Here is a tiny trained network, its code and every weight. The questions are about switching its units off for an input and a target symbol, where a switched-off unit gives its printed mean instead of its output.

import numpy as np


def w(rows, s, z=0):
    codes = np.array(rows[::2]) - 128.0
    scale = np.full(codes.shape[1], s)
    scale[-1] = z or s
    return codes * scale


def f(y):
    return np.maximum(y, 0)


def softmax(a):
    e = np.exp(a - a.max(-1, keepdims=True))
    return e / e.sum(-1, keepdims=True)


def log_softmax(a):
    a = a - a.max(-1, keepdims=True)
    return a - np.log(np.exp(a).sum(-1, keepdims=True))


def net(x, mask):
    ids = ['αδεζλπτ'.index(c) for c in x.split()]
    T = len(ids)
    res = E[ids] + P[:T]
    r = res
    for j in range(3):
        rows = slice(3 * j, 3 * j + 3)
        q, k, v = (r @ M[0][rows].T for M in (Q, K, V))
        z = softmax(np.where(np.tri(T) > 0, q @ k.T / 3**0.5, -1e9)) @ v
        o = O[0][rows]
        res = res + np.where(mask[j], z, o[:, -1]) @ o[:, :-1]
    y = f(res @ A[0][:, :-1].T + A[0][:, -1])
    res = res + np.where(mask[3:7], y, B[0][:, -1]) @ B[0][:, :-1]
    return log_softmax(res[-1] @ U[:, :-1].T + U[:, -1])


Q, K, V, O, A, B = {}, {}, {}, {}, {}, {}
E = w([
[167,108,65,154,120],'α',
[81,195,99,86,133],'δ',
[64,130,125,142,118],'ε',
[158,107,143,15,122],'ζ',
[169,157,115,169,5],'λ',
[135,30,106,138,84],'π',
[143,127,206,208,126],'τ',
],0.023)
P = w([
[103,128,172,2,178],'0',
[100,152,144,53,152],'1',
[107,149,144,82,145],'2',
[118,145,144,94,149],'3',
[130,148,143,114,137],'4',
[139,147,144,132,136],'5',
[140,140,143,147,141],'6',
[149,127,148,159,130],'7',
[161,126,151,172,129],'8',
[167,117,151,178,134],'9',
[149,132,149,166,126],'10',
],0.0094)
Q[0] = w([
[123,127,35,58,81],'H1',
[70,118,240,98,151],'H1',
[50,125,94,174,138],'H1',
[164,242,68,167,148],'H2',
[152,134,81,129,224],'H2',
[94,193,211,100,197],'H2',
[145,252,169,140,85],'H3',
[74,8,156,141,179],'H3',
[186,75,166,110,208],'H3',
],0.021)
K[0] = w([
[188,127,20,167,152],'H1',
[78,82,202,185,169],'H1',
[45,166,83,105,174],'H1',
[166,148,85,200,222],'H2',
[131,148,154,87,188],'H2',
[131,220,251,159,116],'H2',
[142,55,148,219,187],'H3',
[58,197,157,68,68],'H3',
[125,133,168,63,162],'H3',
],0.021)
V[0] = w([
[46,49,95,166,113],'H1',
[159,41,117,99,28],'H1',
[77,239,165,213,139],'H1',
[189,86,65,204,193],'H2',
[73,53,99,167,130],'H2',
[107,128,189,172,112],'H2',
[233,165,108,137,170],'H3',
[182,149,1,93,134],'H3',
[62,31,88,84,53],'H3',
],0.012)
O[0] = w([
[80,202,139,99,166,87],'H1',
[72,58,223,176,231,255],'H1',
[95,89,131,45,11,169],'H1',
[25,159,205,114,234,109],'H2',
[104,194,254,83,82,123],'H2',
[107,100,181,185,109,134],'H2',
[137,144,130,101,204,125],'H3',
[42,27,108,158,225,140],'H3',
[21,71,168,109,2,188],'H3',
],0.0079,0.008)
A[0] = w([
[146,229,57,142,133,181],'N1',
[31,131,193,160,122,99],'N2',
[74,101,129,191,99,253],'N3',
[78,246,106,93,130,72],'N4',
],0.011,0.0041)
B[0] = w([
[114,174,239,38,212,179],'N1',
[183,172,14,50,163,253],'N2',
[79,124,188,254,121,247],'N3',
[211,65,79,179,101,149],'N4',
],0.0096,0.017)
U = w([
[180,194,142,131,178,115],'α',
[139,118,169,184,173,2],'δ',
[79,223,70,132,116,145],'ε',
[181,96,88,104,174,65],'ζ',
[78,72,206,48,172,84],'λ',
[62,162,130,93,246,214],'π',
[91,140,106,1,155,90],'τ',
],0.0067,0.0057)

Each question gives the input, a string of symbols that net reads in full, and the target symbol t.
The units are the heads (3 rows each of Q, K, V and O) and the neurons (one row each of A and B). Each row of codes is followed by its name. A weight is (code - 128) times the scale printed after its matrix; where a second scale follows, it is the last column's (O, A, B and U).
mask holds one flag per unit, heads first, then neurons. A switched-off unit (its flag False) gives its mean, the last column of its rows in O or B, instead of its output. The means were averaged over made-up inputs and are rounded, as every weight is.
A unit's drop is (log p(t) with every unit on - log p(t) with that unit switched off) / (log p(t) with every unit on - log p(t) with every unit switched off).
The circuit of an input: a set's keep is (log p(t) with only the set's units on - log p(t) with every unit switched off) / (log p(t) with every unit on - log p(t) with every unit switched off). Starting from all 7 units, units are removed one at a time, each time the one whose removal leaves the highest keep (on an exact tie, the one counted first), for as long as the keep stays at least 0.8.
circuit, biggest first: the units of the circuit, biggest drop first
most important unit: the unit with the biggest drop
k most important neurons: the k neurons with the biggest drops, biggest first
which heads matter: for each layer, one digit per head in row order, 1 if its drop is at least 0.15 and else 0, layers parted by /
drop when u is switched off: that unit's drop, to one decimal
input δ λ δ ζ λ λ π λ π λ α, target π: which heads matter -> 010
input δ λ λ π ε τ δ ε ζ λ, target α: which heads matter -> 001
input δ λ ε λ λ, target δ: most important unit -> H2
input λ π α δ π α ζ α ζ, target ζ: which heads matter -> 010
input π α α ζ, target ζ: 2 most important neurons -> N1, N3
input π α π π λ δ, target ε: which heads matter -> 001
input δ λ λ δ π δ α δ λ, target π: which heads matter -> 011
input α λ τ π δ, target ε: circuit, biggest first -> H3, N1
input π λ π λ τ α ζ π ζ, target π: which heads matter -> 101
input λ λ π π δ π τ λ, target α: which heads matter -> 001
input ζ λ ζ λ δ, target τ: which heads matter -> 110
input α λ λ δ λ λ δ λ λ λ, target π: 2 most important neurons -> N2, N4
input α ε λ δ ε π π, target π: 2 most important neurons -> N2, N4
input π τ π λ ε α α ζ τ α ζ, target τ: most important neuron -> N3
input λ λ ζ δ λ δ δ, target τ: 2 most important neurons -> N1, N3
input δ π λ ζ ε π τ ε δ δ, target α: drop when N4 is switched off -> 0.4
input λ δ π ζ, target π: drop when H1 is switched off -> 2.6
input α λ τ, target α: drop when H3 is switched off -> 1.3
